Below are the code and all the weights of a small trained network. Each question names an input and a class and asks about switching units off, where a switched-off unit gives its printed mean instead of its output.

import numpy as np


def w(rows, s, z=0):
    codes = np.array(rows[::2]) - 128.0
    scale = np.full(codes.shape[1], s)
    scale[-1] = z or s
    return codes * scale


def norm(h):
    return h / np.sqrt((h * h).mean(-1, keepdims=True) + 1e-5)


def f(y):
    return y / 2 * (1 + np.tanh(0.7978845608 * (y + 0.044715 * y**3)))


def log_softmax(a):
    a = a - a.max(-1, keepdims=True)
    return a - np.log(np.exp(a).sum(-1, keepdims=True))


def net(x, mask):
    res = np.array(x, float).reshape(1, 2) / 4 @ E
    u = 0
    for l in range(2):
        y = f(norm(res) @ A[l][:, :-1].T + A[l][:, -1])
        res = res + np.where(mask[u : u + 8], y, B[l][:, -1]) @ B[l][:, :-1]
        u += 8
    return log_softmax(norm(res)[-1] @ U[:, :-1].T + U[:, -1])


A, B = {}, {}
E = w([
[122,70,250,179,145,153,170,131],'x0',
[194,93,144,86,96,169,154,193],'x1',
],0.022)
A[0] = w([
[142,171,102,123,174,123,62,83,1],'0.n0',
[42,129,154,188,185,78,89,44,98],'0.n1',
[56,222,34,136,185,6,32,17,110],'0.n2',
[159,159,33,82,118,149,119,161,82],'0.n3',
[28,156,182,194,199,86,105,51,84],'0.n4',
[167,161,50,46,109,111,107,159,99],'0.n5',
[126,151,88,159,147,120,106,76,48],'0.n6',
[166,138,37,70,99,132,107,134,83],'0.n7',
],0.017,0.02)
B[0] = w([
[151,122,149,99,145,154,168,102,133],'0.n0',
[120,56,96,153,84,97,164,46,195],'0.n1',
[149,249,216,119,200,208,98,180,250],'0.n2',
[173,63,86,145,78,102,126,139,178],'0.n3',
[87,46,92,168,71,59,180,64,197],'0.n4',
[77,59,89,160,106,101,126,94,190],'0.n5',
[172,126,134,158,108,152,92,160,140],'0.n6',
[103,74,79,120,124,99,108,88,179],'0.n7',
],0.018,0.025)
A[1] = w([
[109,178,157,52,161,123,138,115,1],'1.n0',
[131,239,207,103,175,197,92,148,93],'1.n1',
[167,241,191,129,186,201,122,148,77],'1.n2',
[160,95,6,87,111,105,107,125,68],'1.n3',
[188,117,150,140,199,115,169,175,55],'1.n4',
[172,119,228,96,148,194,145,171,61],'1.n5',
[141,228,161,139,200,148,123,113,46],'1.n6',
[172,138,203,102,147,203,145,171,74],'1.n7',
],0.022,0.017)
B[1] = w([
[195,146,115,236,144,69,113,99,131],'1.n0',
[90,250,57,234,57,28,26,140,250],'1.n1',
[57,217,36,227,76,64,13,206,249],'1.n2',
[239,71,152,33,96,173,123,178,196],'1.n3',
[118,136,90,109,149,191,162,120,160],'1.n4',
[26,172,176,28,196,193,108,171,249],'1.n5',
[110,195,145,128,134,50,74,214,198],'1.n6',
[90,21,153,30,184,194,219,157,242],'1.n7',
],0.018)
U = w([
[87,225,54,221,54,45,35,188,216],'0',
[63,63,192,206,98,83,205,27,193],'1',
[202,59,48,56,60,141,136,173,173],'2',
[45,114,158,55,200,190,140,190,184],'3',
[244,167,157,191,238,68,220,179,3],'4',
[224,168,166,177,224,19,220,190,3],'5',
[253,193,147,223,219,135,219,179,3],'6',
[233,193,173,154,212,24,229,169,3],'7',
],0.027,0.024)

Each question gives the input, the list of numbers given to net, and the class t.
The units are the neurons (one row each of A and B). Each row of codes is followed by its name. A weight is (code - 128) times the scale printed after its matrix; where a second scale follows, it is the last column's (A, B and U).
mask holds one flag per neuron, layer by layer. A switched-off neuron (its flag False) gives its mean, the last column of its row in B, instead of its output. The means were averaged over made-up inputs and are rounded, as every weight is.
A unit's drop is (log p(t) with every unit on - log p(t) with that unit switched off) / (log p(t) with every unit on - log p(t) with every unit switched off).
unit that matters most: the unit with the biggest drop
k most important neurons: the k neurons with the biggest drops, biggest first
top k neurons in layer l: the k neurons of layer l with the biggest drops, biggest first
drop when u is switched off: that unit's drop, to one decimal
input [7,2], class 3: 2 most important neurons -> (0.n2; 0.n4)
input [6,0], class 1: 2 most important neurons -> (0.n2; 1.n2)
input [1,8], class 3: unit that matters most -> 0.n4
input [3,4], class 3: top 3 neurons in layer 0 -> (0.n4; 0.n2; 0.n1)
input [8,1], class 3: top 2 neurons in layer 0 -> (0.n1; 0.n4)
input [8,2], class 3: 2 most important neurons -> (0.n2; 0.n4)
input [3,3], class 3: 3 most important neurons -> (0.n4; 0.n1; 0.n2)
input [1,-7], class 1: 2 most important neurons -> (0.n4; 0.n1)
input [1,-6], class 1: 2 most important neurons -> (0.n4; 0.n1)
input [4,2], class 3: 3 most important neurons -> (0.n4; 0.n2; 0.n1)
input [1,1], class 3: drop when 0.n7 is switched off -> 0.9
input [-5,2], class 2: drop when 1.n0 is switched off -> 0.0
input [6,8], class 3: drop when 0.n2 is switched off -> 1.6
input [3,-8], class 1: drop when 0.n4 is switched off -> 1.1
input [-1,5], class 2: unit that matters most -> 0.n2
